Each row is followed by its class.
[ -1   1 -19   2   7  -4   3 -13   1   0  15  -7 -12 -14  -9   3   0  -3
 -14   0  -2  12   2  -3   8   1   2  12  -6  -3   2  -3 -12   0 -11   2
  24 -16   4  18 -10  10   0  -2  25   1]	lomun
[-10   7 -25   3   0   1  13  -8   8  -9  13  -6  -6 -20  -2  -1  -2  -9
  12  26  -6  16  11   4   8  -1 -14   8 -15  -1   3  15  -6   7   3  -1
   2 -11  11   6  -2  11  -1   6  11  -3]	Vudu
[-14  12 -22   4   1   7   0  -7  -2  -3  11   1  -4  -9  -2   2  -2 -19
  -2  13 -22   7  11   2   7 -10 -11  -5   2  -8  -4  13  -3   0  -9   9
  13  -5   9  -4  -9   9   4   2  16  -5]	Vudu
[ -6   3 -21   5  -1   1   0  -2   2  -1  13  -1   0  -8   2  -6  -1  -1
   7   4 -19   4   4   1   6  -4  -7  -1  -1  -4   2  18  -5   2   0  -1
   0  -2   4   1  -8  -3  -4   0   6  -4]	Vudu
[ -2  -3 -22  25   4 -19   0 -11  11   5   6   4  -4 -10   4  -5  -3   0
  -1   2   3   4   5  -2   7  -7 -12   6 -17   6  -6  17  16   0  12  -6
   1   3   2   8  12   6  -9  12 -19  18]	rigu
[ -3   8 -32   2  -1  -1   5  -4   8  -4  15  -6  -8 -12   3   5  22  -7
  16  -2 -17  11   8   6  17   1  -5   9 -18  -1   6  13  -5  -5  -1  -4
  -5  -3   6   1   1   5   2   1   7 -11]	Vudu
[ -7   4 -20   2  10   3   1   1   2  -2   9   1  -2  -6  -1   2  -1  -7
  -1   5 -20  10  10   1   5   2  -4  -2  -2  -4  -4   2  -9  -1 -13   0
  15   0   0  -3  -7   9  -1  -1  15  -1]	lomun
[ -7   0 -21   2   9 -10   1  -2  -3   3   6   1  -2 -16   0  -2   0   3
 -15   1  -3  -4   4   4   5  -5 -11   2   7   1  -6   3   6   3   0   0
  12  -1  -1   7   3  12  -4   4   2   7]	rigu
[ -9   5 -15   6   1  14  -2  -5   7 -12  15  -5   1  -6  11   7  -1  -3
  18   6 -17  10  15   8   4   4  -9   4   2 -10   2  15  -6  10  -2   6
   6  -1  -2  -3 -10  18   2   3  13  -7]	Vudu
[ -3  -8 -13   6   4 -22   1  -8   3   4   5  -6  -3  -2  -1  -1   3   1
  -7  -2  12  -6  -4   1   4 -11  -2   5 -25   4 -19  12  13   0   4  -5
   0   0   1   1   6  -1  -7   8 -11   7]	rigu
[-10  -5 -17   3  12  -6  -1  -2 -15 -15  -6   4  -2 -20   6  -3   6   1
  -5   3  -8  10   0   2   4   2 -12  -1   7  -3  -7  -4   3   3  -5   3
  26  -3   5   2   4  -1  -2   2   8  10]	lomun
[-10   9 -19  -2   0   6   4   0   5  -1  12   3  -1 -11  -3   3  -3  -4
   7   4 -17   8   5   8   4  -3 -12  -4   4  -6   5  15  -3   2  -1   4
   0   0   4  -2  -2   9  -4  -3  11   1]	Vudu
[ -7   6 -22  -3  18   6   1  -2  -1 -12   9   3   2 -19  -8  -1   7  -3
   3   3 -14  10   7  12   2   1 -10  -3  14  -7  -2   3   4   4   3   3
  15  -1  12  -3  -1  10   1  -2  21  -3]	Vudu
[ -9  -4 -22   1   0 -11   1  -9   5  -1  11   7  -9  -9  -4  -5  -8  -1
  16   1   3  -9   5  10   5 -10 -12   5   7  -1  -5  14  12   7   6  -2
   8  12   9   6   9  10  -7   7  -8   9]	rigu
[ -3   4 -20   1  -2   3   1   0   8   0   9  -6  -2  -5   2   7  -3 -12
  20   1 -12  13   9  -1  27   0  -7   8  -8 -13  10  13  -7   3   0   3
   5  -2  15   1  -3   9   5   1  15  -3]	Vudu
[ -8   6 -14  -3   4   5   1   1   7  -9  -3  -3  -2 -11  -2   3  -7  -6
  10   4 -19   6   9   1   8  -2  -4   1  13  -3   7  10 -11   1  -4   5
   4  -3   3   6  -2  15   7   4  13   1]	Vudu
[ -5  -4 -20   8   5 -17  -2  -4   6  -8   8  -4  -2  -6   7  -8   5   2
  -6   8   2   5   8  -3   8  -4 -10   5   0   2 -13   2   8   0  -1   0
  15  -3   3   2 -10  11  -5   7   3  12]	rigu
[ 15  -4 -20  10  -6  -9  -1 -10  12 -11   3   2  -1  -4  13   0   2  -1
  13  -4   3  -3   6  -2  10  -7 -10  10 -29   1  -2  20   3   6  13   1
   4  -2   2   0   7   5   0   3 -11   9]	rigu
[ -7   6 -20  -1   3   0   2  -7   1  13   8 -23  -8 -13 -18   2  -3  -3
  -3   1  -7   9   5   5  -2  -5  -1  -4   1  -8   0   6  -9   0  -3   2
   0 -38   6   7  -6  11  -2  -5  12  -4]	Vudu
[ -6   2 -14   4   0   6   4  -7   5   1   4   6   0  -3   1   6   1  -6
   7   5 -18   6   6  -1  -1   2  -7  -1  -4  -1   0   1  -5   1  -6   3
   1   0   3  -3 -10  10   2  -5  -3  -5]	Vudu
[  4   2 -21  -1   3  -4   8  -3   4   6  13  -9 -11 -13 -10   2  -1  -5
  -3   1  -2  10   4  -2   2  -4   0   6 -12  -4   1   5  -7   0  -4  -2
  -3  -8   2   6  -4   6   1  -2  12  -2]	lomun
[ -4   6 -31  -2   8  -5   1 -10   9 -13  12   2  -1 -27  -1  -2   3   6
  11   9   3   2  13  12  -1  -5 -13   5   7   1   3  15  16   5  17   0
   6   1   7   5  14   8  -9   4   7   7]	rigu
[ -7  -3 -23   8   7 -20   2  -5   7  -1  16  -7  -1 -14   1   2  -5  -3
  -8   2   4   2   4  -5  10  -7 -12   9  -2   1  -6  16   9   1   4  -4
   7  -3   0  11   4   7  -4   8   1  19]	rigu
[ -9   6 -27  -2   5   6  13  -2   5   6  12  -2  -7 -13 -12   2  13   2
  -1   0  -9  10   4   3   7   1 -10   5  -3 -10   0  11  -8   2  -4   3
  -4  -4   6   6 -11  13   0  -2  19   0]	Vudu
[ -7   0 -15   1  -4 -10   2 -10   6  -2  17  -4 -13 -10   2  -1  -3  -3
  -1  -8   2  -3   4   2   0  -7  -9   6 -11   3  -3  13   5   4  14   8
  -3 -13   9   1   2   6  -7   5  -2   4]	rigu
[ -6   8 -22   4   9  -3   3   3  -5  -6   7  -2  15   0  -1   6   3  -8
   7   5 -18  15   4   2   9   2  -2   4 -13  -5   2   0 -10   4 -10  -1
  16   1   5  -5  -8   6   0   1  15  -2]	lomun
[ -5  11 -22  -2  -7   5  -4  -9   0 -16  13   0  -3 -10  26   0   5 -11
  17   5  -5  13   8   6   5  -6  -4   6 -14  -3   8  14  -5   6  -3   1
   5  -4  10  -2  -7  12   4  -2  19  -8]	Vudu
[  0  -1 -27   6   1  -7   4  -5  14 -12  17  -4  -1 -21   5   2   2  -8
  10  -8   9   1  18  13   9  -7 -13  19 -22   1  -1  19  11   3  11  -4
   6  -5  13   2   4   5  -5   4  -2   8]	rigu
[ -3   8  -9  -2   0   4   1  -5   9  -8  18 -21  -2 -18  -4  -8  -3  -9
  -1   1  -3   8   7   2  12   1  -9   7   2  -6   5   6  -6   4   3   2
   8  -2   8   4  -5  14  -5  -6  15   1]	Vudu
[  1   3 -35   1   4 -21   8  -2   7  -7  11   3  -3 -31  -1  -3  -6  -3
   2  -4   2   6   4   4   8 -12 -14  14 -25   3  -1   7  11   5  11 -12
  12  -8   0   6  15   0 -14   7  -4  12]	rigu
[ -7  10 -26  -1   6  -4   4   2   9   2  15  -8  -5 -25  -8  -3  -9  -5
  -3  -1 -10   7   6   3   6   7  -8   2   9  -4  -1  10  -8  -1   1   1
   1  -3   6  12 -10  19   1   0  17   2]	Vudu
[-10  10 -21   0   4   1   3  -3  11  11  10  -5   0  -7   7  14  -3  -5
  15   4 -13   5  -4   2   7  -4   4   0   4  -6   9  11   4   2  -1   0
   1   2   6  -1  -2  15  13   3  10  -3]	Vudu
[-16   3 -20   2   6 -12  -3  -3   9   1  11  -6  -3 -17  -8  -2  -2   3
   1   0   3   2   7   6   2  -9  -8   9 -11   0  -3  16   8   2   8  -9
  -6  -7   7   6   6  10  -3   3  -3   4]	rigu
